Below are the code and all the weights of a small trained network. Each question names an input and a class and asks about switching units off, where a switched-off unit gives its printed mean instead of its output.

import numpy as np


def w(rows, s, z=0):
    codes = np.array(rows[::2]) - 128.0
    scale = np.full(codes.shape[1], s)
    scale[-1] = z or s
    return codes * scale


def f(y):
    return y / 2 * (1 + np.tanh(0.7978845608 * (y + 0.044715 * y**3)))


def log_softmax(a):
    a = a - a.max(-1, keepdims=True)
    return a - np.log(np.exp(a).sum(-1, keepdims=True))


def net(x, mask):
    res = np.array(x, float).reshape(1, 4) / 4 @ E
    y = f(res @ A[0][:, :-1].T + A[0][:, -1])
    res = res + np.where(mask, y, B[0][:, -1]) @ B[0][:, :-1]
    return log_softmax(res[-1] @ U[:, :-1].T + U[:, -1])


A, B = {}, {}
E = w([
[116,226,179,138,102,146,108,9],'x0',
[129,59,197,157,25,217,121,175],'x1',
[179,97,140,180,129,70,38,116],'x2',
[86,113,132,47,165,184,35,84],'x3',
],0.014)
A[0] = w([
[146,78,142,200,111,114,187,181,246],'n1',
[150,109,32,143,157,122,171,169,235],'n2',
[93,114,138,68,126,158,76,89,142],'n3',
[137,119,71,135,142,72,176,146,255],'n4',
[161,114,105,154,141,130,180,194,132],'n5',
[97,177,138,121,133,154,112,39,149],'n6',
[109,112,131,91,123,167,176,101,78],'n7',
[90,161,165,131,81,185,74,33,214],'n8',
[119,28,124,112,101,156,167,190,134],'n9',
[91,86,161,117,65,156,153,133,147],'n10',
[179,34,162,153,126,113,4,183,216],'n11',
[144,164,125,105,114,105,153,89,204],'n12',
[92,177,97,86,170,133,112,102,212],'n13',
[137,132,165,163,108,83,162,164,141],'n14',
],0.014,0.0058)
B[0] = w([
[120,207,130,147,4,119,139,119,207],'n1',
[90,135,97,103,139,142,129,38,185],'n2',
[81,127,158,133,212,141,121,163,200],'n3',
[139,149,60,131,125,121,152,64,181],'n4',
[100,205,188,150,114,120,198,63,174],'n5',
[177,74,144,147,176,62,175,131,210],'n6',
[126,128,146,124,130,69,182,135,160],'n7',
[184,85,198,104,177,80,154,221,252],'n8',
[75,158,210,64,103,205,139,70,211],'n9',
[132,136,136,80,113,163,117,190,199],'n10',
[156,90,122,141,101,198,59,96,238],'n11',
[132,86,117,181,172,59,93,154,169],'n12',
[92,65,86,110,211,75,152,121,193],'n13',
[147,165,92,180,70,63,143,125,169],'n14',
],0.012,0.025)
U = w([
[128,17,146,133,161,211,36,148,252],'0',
[218,56,126,169,76,158,49,96,133],'1',
[76,110,12,88,235,101,162,72,141],'2',
[153,42,169,141,232,70,163,183,148],'3',
[55,194,159,112,73,164,164,85,69],'4',
[144,118,169,73,175,141,143,190,89],'5',
[153,207,66,202,94,78,150,123,83],'6',
[138,177,121,133,60,128,162,218,78],'7',
],0.011,0.0025)

Each question gives the input, the list of numbers given to net, and the class t.
The units are the neurons (one row each of A and B). Each row of codes is followed by its name. A weight is (code - 128) times the scale printed after its matrix; where a second scale follows, it is the last column's (A, B and U).
mask holds one flag per neuron, in row order. A switched-off neuron (its flag False) gives its mean, the last column of its row in B, instead of its output. The means were averaged over made-up inputs and are rounded, as every weight is.
A unit's drop is (log p(t) with every unit on - log p(t) with that unit switched off) / (log p(t) with every unit on - log p(t) with every unit switched off).
The circuit of an input: a set's keep is (log p(t) with only the set's units on - log p(t) with every unit switched off) / (log p(t) with every unit on - log p(t) with every unit switched off). Starting from the 12 units with the biggest drops (on a tie, the unit counted first), units are removed one at a time, each time the one whose removal leaves the highest keep (on an exact tie, the one counted first), for as long as the keep stays at least 0.8.
units of the circuit, in order: the units of the circuit, biggest drop first
unit that matters most: the unit with the biggest drop
k most important neurons: the k neurons with the biggest drops, biggest first
drop of u: that unit's drop, to one decimal
input [8,6,2,-5], class 3: units of the circuit, in order => [n8]
input [7,-2,4,-7], class 6: 2 most important neurons => [n14; n13]
input [2,2,3,-4], class 6: units of the circuit, in order => [n9; n8]
input [1,7,-5,6], class 5: 3 most important neurons => [n10; n9; n13]
input [2,3,5,8], class 3: 2 most important neurons => [n8; n6]
input [-3,-7,8,-3], class 2: 2 most important neurons => [n2; n4]
input [-1,-4,5,5], class 0: 2 most important neurons => [n11; n8]
input [-3,8,-1,3], class 4: 2 most important neurons => [n9; n1]
input [-2,-4,8,1], class 1: 2 most important neurons => [n11; n3]
input [-1,-7,-3,-7], class 2: 3 most important neurons => [n2; n4; n13]
input [-2,1,3,-1], class 4: 2 most important neurons => [n8; n6]
input [2,4,-6,0], class 5: 2 most important neurons => [n13; n10]
input [-4,7,4,-1], class 4: drop of n9 => 0.4
input [-3,-1,4,-7], class 6: unit that matters most => n14
input [-5,-7,6,-3], class 6: drop of n13 => 0.2
input [-3,1,5,3], class 0: drop of n1 => 0.1
